Here is a tiny trained network, its code and every weight. The questions are about switching its units off for an input and a class, where a switched-off unit gives its printed mean instead of its output.

import numpy as np


def w(rows, s, z=0):
    codes = np.array(rows[::2]) - 128.0
    scale = np.full(codes.shape[1], s)
    scale[-1] = z or s
    return codes * scale


def norm(h):
    return h / np.sqrt((h * h).mean(-1, keepdims=True) + 1e-5)


def f(y):
    return np.maximum(y, 0)


def log_softmax(a):
    a = a - a.max(-1, keepdims=True)
    return a - np.log(np.exp(a).sum(-1, keepdims=True))


def net(x, mask):
    res = np.array(x, float).reshape(1, 7) / 4 @ E
    u = 0
    for l in range(2):
        y = f(norm(res) @ A[l][:, :-1].T + A[l][:, -1])
        res = res + np.where(mask[u : u + 8], y, B[l][:, -1]) @ B[l][:, :-1]
        u += 8
    return log_softmax(norm(res)[-1] @ U[:, :-1].T + U[:, -1])


A, B = {}, {}
E = w([
[31,106,171,96,144,191,127,88,138],'x0',
[155,100,138,226,51,25,24,52,183],'x1',
[201,155,43,71,98,125,210,237,120],'x2',
[57,44,130,135,25,214,94,79,118],'x3',
[149,106,193,186,197,147,68,99,14],'x4',
[156,156,124,157,133,227,142,2,128],'x5',
[141,40,161,51,164,117,152,151,108],'x6',
],0.00031)
A[0] = w([
[62,110,115,106,9,87,122,149,196,147],'0.n0',
[186,112,93,87,165,90,178,191,146,12],'0.n1',
[132,127,128,77,163,187,218,170,94,104],'0.n2',
[194,218,144,171,179,137,119,126,97,36],'0.n3',
[115,89,171,128,160,88,79,161,85,34],'0.n4',
[85,112,180,106,205,192,124,66,51,110],'0.n5',
[114,175,116,86,221,72,166,192,133,114],'0.n6',
[201,221,135,169,190,139,109,120,99,34],'0.n7',
],0.0014,0.0011)
B[0] = w([
[155,196,94,163,199,118,97,135,134,245],'0.n0',
[198,202,250,58,81,110,112,58,208,191],'0.n1',
[126,124,88,144,56,145,108,153,98,218],'0.n2',
[91,158,97,166,75,47,226,76,74,172],'0.n3',
[122,66,171,184,197,73,119,206,59,158],'0.n4',
[82,142,137,117,154,118,137,120,215,225],'0.n5',
[173,102,144,145,72,136,85,82,149,242],'0.n6',
[81,154,97,171,81,28,235,78,41,176],'0.n7',
],0.002,0.0011)
A[1] = w([
[185,91,134,158,92,105,68,56,128,88],'1.n0',
[106,54,164,133,172,101,106,172,89,30],'1.n1',
[211,127,112,192,52,71,146,176,103,230],'1.n2',
[115,173,174,187,98,83,84,105,128,142],'1.n3',
[89,123,95,76,86,210,164,191,86,2],'1.n4',
[166,195,105,130,40,163,166,74,168,205],'1.n5',
[154,115,126,135,160,68,177,99,175,228],'1.n6',
[194,140,149,6,118,93,171,161,142,37],'1.n7',
],0.002,0.0008)
B[1] = w([
[184,111,123,138,84,195,136,161,93,187],'1.n0',
[145,110,176,176,198,42,69,207,91,156],'1.n1',
[68,129,152,116,147,159,132,77,151,253],'1.n2',
[163,110,83,66,127,131,171,154,133,212],'1.n3',
[223,58,17,72,251,128,225,123,118,155],'1.n4',
[137,89,161,122,146,82,100,164,107,238],'1.n5',
[60,148,114,154,102,165,123,135,85,197],'1.n6',
[191,210,249,72,49,168,154,181,153,187],'1.n7',
],0.0021,0.0023)
U = w([
[225,43,94,207,21,221,51,78,102,84],'0',
[14,105,191,112,191,220,110,39,206,94],'1',
[98,211,11,161,96,60,50,192,240,97],'2',
[190,50,29,36,222,190,233,184,112,106],'3',
[84,202,111,209,93,38,245,46,20,184],'4',
[99,47,211,191,219,32,45,227,67,65],'5',
[219,221,254,32,23,121,171,214,168,255],'6',
],0.0062,0.00091)

Each question gives the input, the list of numbers given to net, and the class t.
The units are the neurons (one row each of A and B). Each row of codes is followed by its name. A weight is (code - 128) times the scale printed after its matrix; where a second scale follows, it is the last column's (A, B and U).
mask holds one flag per neuron, layer by layer. A switched-off neuron (its flag False) gives its mean, the last column of its row in B, instead of its output. The means were averaged over made-up inputs and are rounded, as every weight is.
A unit's drop is (log p(t) with every unit on - log p(t) with that unit switched off) / (log p(t) with every unit on - log p(t) with every unit switched off).
The circuit of an input: a set's keep is (log p(t) with only the set's units on - log p(t) with every unit switched off) / (log p(t) with every unit on - log p(t) with every unit switched off). Starting from the 12 units with the biggest drops (on a tie, the unit counted first), units are removed one at a time, each time the one whose removal leaves the highest keep (on an exact tie, the one counted first), for as long as the keep stays at least 0.8.
units of the circuit, in order: the units of the circuit, biggest drop first
unit that matters most: the unit with the biggest drop
top k neurons: the k neurons with the biggest drops, biggest first
k most important neurons of layer l: the k neurons of layer l with the biggest drops, biggest first
input [-6,5,2,1,-3,6,6], class 0: top 2 neurons => (0.n1, 1.n0)
input [-1,-3,1,7,8,6,2], class 1: 2 most important neurons of layer 1 => (1.n3, 1.n0)
input [6,-1,3,-2,2,5,1], class 3: unit that matters most => 0.n2
input [-7,5,-7,-7,7,-5,-4], class 4: units of the circuit, in order => (0.n7, 0.n3)
input [7,5,8,3,-6,7,5], class 3: units of the circuit, in order => (0.n1, 0.n6, 1.n4)
input [8,7,7,4,-5,-7,6], class 2: top 2 neurons => (0.n0, 0.n1)
input [2,-1,-2,5,-4,-5,0], class 2: units of the circuit, in order => (0.n0, 1.n7)
input [-6,-2,-5,-8,-1,-5,-3], class 4: units of the circuit, in order => (0.n7, 0.n3)
input [1,4,8,8,-5,4,2], class 3: 2 most important neurons of layer 1 => (1.n4, 1.n7)
input [7,-3,-1,8,7,-4,2], class 5: top 2 neurons => (1.n1, 1.n2)
input [-4,8,6,4,3,-8,-1], class 2: top 4 neurons => (1.n5, 0.n0, 0.n6, 1.n2)
input [6,4,4,5,-8,7,-2], class 2: 2 most important neurons of layer 1 => (1.n2, 1.n7)
input [-6,-3,0,8,2,8,4], class 3: 2 most important neurons of layer 1 => (1.n4, 1.n2)
input [4,-1,-4,-1,-1,-2,7], class 5: units of the circuit, in order => (1.n1)
input [-4,7,-7,6,-8,-7,8], class 2: 2 most important neurons of layer 0 => (0.n0, 0.n6)
input [1,-3,-5,-6,8,2,4], class 4: top 2 neurons => (0.n7, 0.n3)
input [-5,-7,2,4,3,-6,-6], class 3: top 2 neurons => (1.n4, 0.n2)
input [6,-5,0,5,3,0,-4], class 3: top 2 neurons => (1.n4, 1.n2)
input [8,7,5,1,0,-1,-3], class 2: top 2 neurons => (0.n0, 0.n6)
input [0,3,4,-7,-6,4,-8], class 4: unit that matters most => 0.n7
